[ 0.79 -0.60  0.30 -0.36 -3.59 -1.68 -0.08  2.60 -0.26 -0.77  1.60 -2.73
 -0.94 -1.91  1.14 -0.34 -1.30] : misin.H
[ 0.98  0.18 -0.36 -0.16 -2.89 -1.17  0.64  0.72  0.20 -0.98  1.07 -0.92
 -0.22 -0.68 -0.29 -1.41  1.05] : misin.H
[-1.24 -0.40 -0.44  0.74 -4.47 -1.15 -0.01  1.84  0.38 -0.91 -1.38 -1.88
  0.24 -0.30  4.46  0.11 -2.17] : Fifaf.S
[-0.06 -1.13  0.03  0.80 -4.06 -1.77  0.62  2.40  0.03 -0.89  1.09 -3.05
 -0.28 -1.17  1.91 -0.18 -1.52] : misin.C
[-0.05 -0.05  0.22  0.14 -4.06 -1.15  0.25  1.88 -0.20 -0.93 -0.13 -0.89
  0.18 -0.90  2.31  0.59 -1.41] : Fifaf.F
[ 0.42 -0.29 -0.08 -1.07 -3.07  1.52 -0.02  1.40 -0.14 -0.28  0.37  1.35
 -0.37 -0.14 -1.42 -1.61 -1.63] : Rokud.A
[-0.09 -0.65 -0.12  0.59 -3.45 -1.38  0.00  1.80 -1.00  0.06  0.42 -2.29
  0.20 -0.82  2.96  1.25 -1.31] : misin.C
[ 0.97 -0.82  0.12 -0.88 -7.46 -1.11 -1.16  1.39 -0.11 -1.26  1.90 -0.72
  0.35 -0.53  1.02 -1.82 -1.28] : Rokud.G
[-0.54 -0.43  0.00  0.52 -2.84 -0.89  0.79  0.94 -0.11 -0.95 -2.96 -1.16
 -0.08 -0.93  2.64  0.02 -0.79] : Fifaf.S
[-0.92 -2.87 -0.04  0.88 -1.91  0.14 -0.40  2.68 -0.16 -2.08 -0.45  0.09
 -0.71 -1.17 -0.42 -0.92 -1.09] : Fifaf.F
[ 0.89  0.72  0.51 -0.89 -4.92  0.13 -0.11  2.05  0.40  0.88  1.03 -0.50
  0.90 -0.19  1.36 -2.01 -2.38] : Rokud.A
[-0.71  0.66  1.01 -0.74 -7.42 -1.17  0.24 -0.38 -0.74 -0.52  1.00 -1.10
  0.38 -0.12  1.52 -2.49 -1.48] : Rokud.G
[-1.99 -2.09  0.17  0.08 -4.17 -1.46  0.50  2.23 -0.78 -2.19  1.11 -3.78
 -0.24 -1.03  1.20 -0.06 -1.73] : misin.C
[-0.27 -0.85  0.51  2.29 -5.45 -0.96  3.75  2.42 -0.55 -0.84  3.08 -2.91
  0.19 -0.68  1.53 -0.15 -1.39] : misin.C
[-1.74 -0.13  1.53  1.60 -3.11 -0.33  0.16  2.55 -1.83 -0.79 -0.20 -2.54
 -0.45 -1.93  1.98  0.11 -1.46] : misin.C
[-1.29  0.22 -2.03  1.13 -1.87  0.01 -0.60  2.71 -1.04  0.67 -0.25 -0.78
 -0.45 -0.59  1.18  1.10 -0.93] : misin.C
[-1.09  1.22  0.34 -0.78 -6.45  0.83 -0.27  1.10  0.06 -0.49  1.32 -2.24
  0.12 -1.45 -0.08 -2.05 -2.46] : Rokud.A
[ 0.22 -0.43  0.39  0.69 -5.71 -1.12  0.39  2.27 -0.85 -0.92  1.40 -2.47
  0.57 -1.06  1.71  0.16 -1.22] : misin.C
[-0.04 -0.72  0.01  0.90 -3.15 -1.47  0.15  2.52 -0.44 -0.66  1.12 -1.38
 -0.93 -0.82  1.64 -0.77 -0.76] : misin.H
[ 0.10 -1.12  0.12  0.36 -3.91 -0.08  0.13  1.82 -2.36 -0.50  1.15 -1.83
 -0.19 -0.27  0.33 -2.13 -1.37] : misin.H
[ 0.01 -1.17 -0.11  1.16 -2.97 -0.12  0.22  2.46  0.25 -1.44 -0.41 -1.15
 -0.45 -1.26  2.31  0.20 -1.81] : Fifaf.S
[ 0.03  0.71  0.33 -0.27 -4.65  0.40  0.38  1.34  0.10 -0.36  0.11 -0.60
 -0.30 -0.58 -1.45 -2.43 -1.27] : Rokud.G
[ 1.88 -0.12  0.30 -1.16 -5.52 -1.07 -0.35  1.15 -0.69 -0.29  0.75 -2.23
  0.43 -1.01  1.87 -0.87 -1.63] : Fifaf.F
[ 0.47 -0.05  0.29  0.89 -0.44 -1.37 -0.01  0.89 -1.24 -0.39  1.77 -1.84
  0.61 -0.42  1.84 -0.14 -0.25] : misin.H
[-0.50 -0.81  0.28 -0.14 -2.21 -0.87 -0.80  0.81  2.39 -1.40  0.18 -1.02
 -0.05 -0.69 -0.51 -0.47 -0.63] : Fifaf.S
[-0.17  0.38  0.75  0.88 -4.65 -1.49  0.13  1.98 -1.62 -0.17  0.68 -3.57
  1.15 -1.07  1.93 -1.58 -1.38] : misin.C
[ 0.25  0.56  0.50 -2.57 -5.81 -1.50  0.57  1.35 -0.43 -0.57  1.37 -1.62
  0.11 -1.04  0.37 -0.79 -1.80] : Rokud.G
[ 1.19  0.02  0.93 -0.35 -5.35 -1.52  0.54  1.42 -2.48 -1.13  1.47 -3.36
  0.55 -1.55  2.17  0.39 -0.89] : misin.H
[ 0.26 -0.69 -0.10  0.29 -5.32  0.71  0.75  3.17 -2.15 -1.58  0.25 -2.60
  0.04 -1.16  1.85 -0.54 -2.24] : misin.C
[ 1.00  1.03  0.65 -0.94 -6.78 -1.32  0.33  0.74  0.33 -1.00  0.84 -1.97
 -0.25  1.04  1.57 -1.42 -2.70] : Rokud.G
[-0.28  0.01 -0.79  0.34 -2.95 -0.38  0.65  1.70  0.13 -0.68 -0.81  0.21
  0.55 -0.12  2.78  2.51 -1.13] : Fifaf.S
[ 0.23 -0.28  0.51  0.96 -4.31 -0.24 -0.11  2.36  0.20 -0.67  1.12 -2.32
 -0.38 -1.05  0.74 -0.44 -0.23] : misin.H
[ 0.61  1.02  0.33 -0.32 -3.65  0.07 -0.53  1.61 -0.25 -1.06  0.82  0.74
  1.00 -0.55 -1.03 -1.46 -1.54] : Rokud.A
[-0.56 -0.25  1.01  0.21 -4.96 -0.82  0.93  1.61 -0.21 -1.30  0.44 -1.96
 -0.89 -0.94  2.58 -0.27 -0.75] : Fifaf.S
[-0.15  1.60  0.46 -0.40 -5.71 -1.35 -0.91  0.60 -0.22 -0.72  1.25 -0.35
  0.68 -0.83 -0.17 -1.45 -1.30] : Rokud.A
[ 0.38  0.92  0.04  0.65 -5.46 -1.13  0.02  0.95 -1.49  0.41  0.86 -2.17
 -0.14 -0.81  1.70 -0.17 -1.16] : misin.H
[-1.30 -0.81  0.70  0.51 -2.64 -0.37 -0.22  1.32 -0.94  1.04 -2.08 -2.08
  0.57 -0.41 -0.88 -0.37 -0.16] : Fifaf.S
[-0.90  1.90 -0.03  1.20 -6.32 -2.98  0.18  0.50  0.89 -0.19  0.13 -3.36
  0.54 -0.53  4.14  0.70 -2.18] : Fifaf.S
[ 0.49 -6.11 -0.46  0.16 -4.62 -0.77  0.16 -0.61 -2.04 -0.31  1.13 -2.53
  0.48 -0.84  2.81  0.07 -1.26] : misin.H
[-0.67  0.07  0.30  0.46 -4.00 -1.58 -0.58  1.27  0.53 -1.50 -0.04 -1.39
  0.19 -0.81  1.13  0.15 -1.76] : Fifaf.F
[-0.06 -0.31  0.34  0.63 -5.01 -2.28  0.66  1.98 -0.97  0.56 -0.34 -3.05
  0.11 -0.17  2.46  1.73 -1.49] : misin.C

[-0.17 -0.78  0.19 -0.59  0.90 -0.16 -0.52 -0.10  0.19  0.30 -0.19 -0.39
  1.34  0.21 -1.40  2.38 -0.07] : roris.K
[-0.47 -0.55  0.29 -0.50  1.88  0.01 -0.11  1.00 -0.31  0.03 -0.18  0.23
  1.70 -1.05 -1.61 -1.93  0.79] : roris.D
[ 0.09 -1.06  0.58  0.34  1.49  0.34 -0.06  0.88 -0.40  0.83 -0.32  0.02
  1.26  0.26 -2.14 -0.23  0.30] : roris.K
[ 0.61 -0.06 -0.84 -0.89 -1.97 -0.92 -0.51  0.33  1.22  0.23 -0.19 -0.75
 -1.07  0.08  0.77  0.06 -1.25] : fizo.Q
[ 0.16 -0.14 -0.70 -0.22  4.30  0.04  0.56  1.47  0.68 -0.04  0.15  0.24
 -0.16 -1.56 -0.97  0.84 -0.43] : roris.D
[-0.29 -1.05  0.34 -0.60 -0.52  0.16 -0.99  0.85 -0.96  0.79 -0.12 -0.19
  1.29 -0.07 -0.42 -0.95 -0.92] : roris.D
[-0.12 -0.82  0.23 -0.47  1.80  0.35  0.79  0.19 -0.30  0.65  0.05  0.38
  1.20 -1.16 -2.17 -1.78  0.31] : roris.D
[ 0.08 -1.03  0.31  0.39 -3.89 -0.14 -0.13  0.43 -0.06  0.41  0.10  0.58
 -0.98 -0.02  0.11 -0.78 -1.36] : fizo.Q
[ 0.64 -0.02 -0.87  0.39  0.59  0.14  0.44  0.63  0.03  0.21  0.07 -0.16
  0.47 -0.74 -0.95  0.76  0.61] : roris.K
[ 0.88 -2.22  0.18 -0.68  1.50 -0.72  0.51  0.50  0.60  0.27 -0.36  1.39
  0.54 -2.29 -0.58 -2.15 -0.89] : fizo.Q
[ 0.27 -0.25 -0.80  0.12 -1.60 -0.86 -1.06  0.91  0.63  0.60  0.19 -0.71
 -1.29  0.85  1.27 -0.23 -0.03] : fizo.Q
[ 0.04 -0.32 -0.29 -0.20  0.06  0.31 -0.36  0.43  0.23  0.36  0.18 -0.05
  0.15 -0.23 -0.51  0.28  0.00] : roris.K
[ 0.17 -0.21  0.36  0.23 -0.65 -0.65 -0.97  0.71  0.09 -0.04 -0.66  0.14
 -0.14  0.40  0.34  0.67 -0.74] : fizo.V
[-0.09 -1.10 -0.13 -0.18  0.16  0.00 -0.27 -0.20 -0.24  0.55  0.42 -0.77
  1.53  1.02 -0.75  0.26  0.18] : roris.K
[ 0.17  0.01 -0.14  0.16  2.77 -0.05 -0.07  1.11 -0.23  0.13 -0.04  0.33
  0.81 -0.38 -1.95 -0.62  0.02] : roris.D
[-0.09 -0.58 -0.14  0.07 -0.18  0.17 -0.01  1.74 -0.76  0.50  0.01 -0.53
  1.04  0.23 -0.37 -0.57  0.28] : roris.D
[-0.29 -1.07  0.13 -0.80 -0.01  0.44 -1.11 -0.21  0.03  0.03  0.14  0.11
  0.64  0.51  0.47 -1.21 -0.20] : roris.K
[ 0.19  0.14 -0.01 -0.40  0.51 -0.15 -0.01  1.48 -0.47  0.64 -0.19 -0.79
  0.93  0.28  0.34 -0.51  0.20] : roris.K
[ 0.00 -0.29 -0.10  0.36  0.93  0.51 -0.42 -0.15  0.03  0.22  0.34 -0.27
  0.98 -0.23  0.80 -0.30 -0.88] : roris.D
[-0.13 -1.15  0.53 -0.64 -1.52 -0.10  0.03  0.04 -0.32  0.25 -0.12  0.24
  0.15 -0.70  0.14 -0.96 -0.73] : fizo.V
[ 0.48 -0.71  0.15  0.25 -0.28 -0.48 -0.23  0.62  0.46  0.75 -0.14  0.25
 -0.73  0.49  0.60 -0.55 -1.06] : fizo.Q
[ 0.24 -0.79  0.12 -0.92 -3.95 -0.73 -0.57  0.76  0.06  0.08  0.02 -0.82
  0.81  0.57  0.43 -1.26 -0.40] : fizo.V
[ 0.23 -0.49  0.19  0.24  0.18 -0.59 -0.77  0.79  0.61 -0.02 -0.51 -0.10
 -0.34  0.55  1.52  0.09 -0.60] : fizo.V
[ 1.00  0.69 -1.10  0.27 -0.50 -0.95 -0.83  0.89  0.76 -0.24 -0.10 -0.64
 -3.01  0.93  3.26  3.16 -0.95] : fizo.Q
[ 0.40 -1.48  0.16 -0.59  1.06 -0.40  0.66  1.75  0.12  0.36  0.16  0.69
  1.16 -3.06 -0.23 -1.54 -0.80] : fizo.V
[ 0.25 -0.70  0.13 -0.68 -0.82 -1.14 -1.18  1.60  0.74 -0.31 -0.26  0.08
 -0.38  0.55 -1.05 -1.70 -0.32] : fizo.Q
[ 0.12 -1.39  0.12 -0.88 -1.91  0.29  0.51  1.17 -0.67  1.13  0.33 -1.09
  1.53  1.25 -0.16 -1.08 -0.81] : roris.K
[-0.50 -2.21  0.00 -0.29 -1.56  0.71 -0.99 -0.21 -0.38  0.53  0.08 -0.42
  2.27 -0.89 -0.24 -2.66 -0.71] : roris.K
[-0.25  0.02 -0.20 -0.05 -3.19 -0.71 -0.67  0.15 -0.02 -0.30  0.04 -0.98
  0.94  0.06  0.21 -1.05 -0.01] : fizo.V
[ 0.13 -0.65  0.27  0.35 -2.46 -0.22 -0.64  1.29 -0.50  0.18 -0.17 -0.46
 -0.14  0.40  1.65  0.09 -0.19] : fizo.V
[-0.24 -1.62 -0.14  0.28  0.37  0.79 -0.55 -0.81 -0.48 -0.19  0.23  0.33
  1.95 -0.94 -0.61 -1.48 -0.45] : roris.D
[-0.46 -0.18  0.47  0.22 -1.90 -0.54 -0.01  0.95 -1.17  0.25 -0.21  0.40
  0.35  0.39  0.38 -1.79  0.32] : fizo.V
[ 0.08 -0.18  0.62  0.06  0.14 -0.17  0.63  0.69 -0.60  0.68  0.03  0.46
 -0.04 -0.36  1.23 -1.88 -0.34] : fizo.V
[ 0.21 -0.41 -0.37 -0.26  2.52  0.33 -0.13 -0.20  0.33  0.34  0.23 -0.21
 -0.07  0.10 -0.83  0.82  0.02] : roris.K
[ 0.18 -0.46  0.11 -0.16 -2.23 -0.54 -0.48  1.17  0.21  0.53 -0.30 -0.09
 -0.38  0.44  1.83 -1.16 -0.91] : fizo.V
[-0.29 -1.62  0.35  0.08 -0.79  0.27 -0.19  0.77 -0.01  0.29  0.17 -0.30
  0.66  0.55 -0.56 -0.21  0.57] : roris.K
[-0.28 -1.82  0.47  0.17  0.45  0.81 -0.86  1.47 -0.27  0.63 -0.06  0.10
  2.16 -0.30 -2.13 -0.91  0.36] : roris.D
[ 0.48  0.25  0.00 -0.62 -0.82 -0.19  0.49 -0.63 -0.35  0.31 -0.26 -0.02
 -0.10 -0.94  1.40 -0.70 -0.50] : fizo.Q
[ 0.05  0.18 -0.13 -0.19  2.34  0.45  0.37 -0.47  0.22  0.68  0.01  0.18
  0.47 -0.01 -1.35 -0.44 -0.65] : roris.D
[-0.07 -1.12  0.11  0.05  0.51  0.42 -0.32  0.53  0.00  0.12 -0.09 -0.24
  1.24 -0.24  0.40  0.07  0.36] : roris.K
[ 0.38 -0.72  0.09 -0.13 -1.46 -0.76  0.14  1.45  0.29 -0.03  0.25  0.02
 -0.01 -0.10  0.87 -2.24 -0.69] : fizo.Q
[-0.33 -0.19  0.16  0.37  1.18  0.18 -1.07 -0.11  0.06  0.03 -0.06 -0.34
  0.09  0.93  0.51  0.78  0.20] : roris.D
[ 0.19 -0.81  0.19 -0.42 -1.09 -0.31  0.64  1.16 -0.13 -0.08  0.13 -0.23
  0.13 -0.92  1.11 -0.50 -0.87] : fizo.V

[ 0.30 -1.39 -0.63  0.72  0.49  0.12 -0.49 -0.68  0.16 -0.05 -0.04 -0.40
  1.34 -0.99  0.21  0.97  0.06] : nozi.geteb
[ 0.38 -0.22  0.21 -0.77 -0.71 -0.46  0.14  0.11 -0.13 -0.48  0.25 -0.12
 -0.17 -0.21  0.09 -0.57  0.20] : mepi.Mip
[-0.58 -0.88  0.06  0.18 -0.14 -0.45  0.50 -0.44  0.04 -0.19 -0.02  0.06
  0.68 -0.53  0.17  0.26  0.16] : nozi.poka
[ 1.82 -1.68 -1.38  0.74  1.18  0.11 -0.60  0.07  0.60  0.41 -0.54 -0.50
  1.43 -0.69  0.59  1.06  0.04] : nozi.geteb
[-0.58 -0.20 -0.05 -0.11 -1.07 -0.68  0.12  0.34 -0.68 -0.13  0.27  0.52
 -0.27 -0.02 -0.42 -1.10 -0.50] : mepi.Mip
[ 0.65  0.18 -0.80 -0.03 -0.76 -0.50 -0.14 -0.91 -0.14 -0.35  0.96 -0.46
 -0.49 -0.31  0.41 -0.56 -0.25] : mepi.goz
[ 1.03 -0.94 -0.87  0.03  0.73  0.55  0.30 -1.16  0.29 -0.03 -0.42  0.04
  1.17 -0.88  0.90 -0.35  0.46] : nozi.geteb
[-0.22 -0.68 -0.47  0.61  0.84 -0.24  0.70 -0.71  0.24 -0.10 -0.16  0.30
  1.37 -0.42  0.69  0.59  0.29] : nozi.poka
[-0.55  0.36  0.04  0.15  0.36 -0.55  0.50  0.73  0.08 -0.22 -0.28  0.61
 -0.42  0.60 -0.62 -0.12  0.06] : Nidak.tomi
[ 0.43 -0.71 -0.73 -0.61  0.03 -0.01  0.63 -0.74 -0.27 -0.10 -0.02  0.19
  1.17 -0.76  0.91 -0.18  0.10] : nozi.geteb
[-0.28 -0.25 -0.25  0.63  0.71 -0.69  0.06  1.07  0.82  0.08 -0.82  0.57
  0.54  0.71 -0.51  0.53  0.42] : Nidak.bupi
[-0.16 -0.59 -0.27 -0.08 -0.93 -0.14 -0.53 -0.55 -0.37 -0.27  0.34 -0.03
 -0.06 -0.13 -0.29 -0.74 -0.56] : mepi.goz
[-1.06  0.23  0.53 -0.13 -0.42 -0.98  0.86  0.35  0.00 -0.12  0.13  0.59
 -0.40  0.15 -0.07 -0.67 -0.25] : Nidak.tomi
[-1.54 -0.11  1.10 -0.74 -1.41  0.01 -0.01 -1.31 -0.69 -0.48  1.06  0.27
 -0.37 -0.04  0.14 -0.91 -1.18] : mepi.goz
[ 0.64 -0.55 -0.75  0.66  0.34  0.07  0.32  0.04  0.31  0.00 -0.16 -0.11
  0.95 -0.71  0.41  0.03  0.42] : nozi.geteb
[-0.53 -0.33  0.10  0.47 -0.30  0.56 -0.71 -0.18 -0.27 -0.15  0.24 -0.26
 -0.41 -0.46 -0.49 -0.37 -0.60] : mepi.goz
[-1.06 -0.60  0.54 -0.04 -0.25 -0.35  0.10  0.53  0.12 -0.19 -0.86  0.53
  0.34  0.59 -0.30 -0.03 -0.14] : Nidak.bupi
[-0.60 -0.44  0.17 -0.18  0.28  0.44  0.23 -1.03 -0.21  0.11 -0.04  0.33
  1.09 -0.81  0.94  0.25 -0.52] : nozi.geteb
[-0.39 -0.45  0.88 -0.05 -0.54 -0.06 -0.17 -0.21 -0.15  0.03  0.24 -0.01
  0.31  0.06 -0.18 -0.09 -0.43] : mepi.Mip
[-0.70 -0.69 -0.10  0.56  0.30 -1.12  0.78  0.62  0.27  0.17 -0.49  0.48
  0.49  0.12 -0.27  0.01  0.37] : Nidak.tomi
[ 0.55 -0.77 -0.50  0.53  0.91  0.41  0.04 -0.86  0.28  0.06 -0.63  0.22
  1.41 -0.29  0.90  0.50  0.11] : nozi.geteb
[-0.13 -0.16  0.15  0.48  0.17 -1.07 -0.51  0.74  0.24  0.01 -0.26  0.53
  0.14  1.17 -0.46  0.48  1.14] : Nidak.bupi
[-0.10 -0.24 -0.36 -0.02  0.30 -0.29  1.00  1.13  0.39  0.01 -0.65  0.35
 -0.05  0.21 -0.43 -0.46  0.12] : Nidak.tomi
[-0.48 -0.22  0.08  0.32 -0.20 -0.80  0.28  1.20  0.50  0.31 -0.80  0.50
 -0.37  0.57 -0.63 -0.01  0.12] : Nidak.bupi
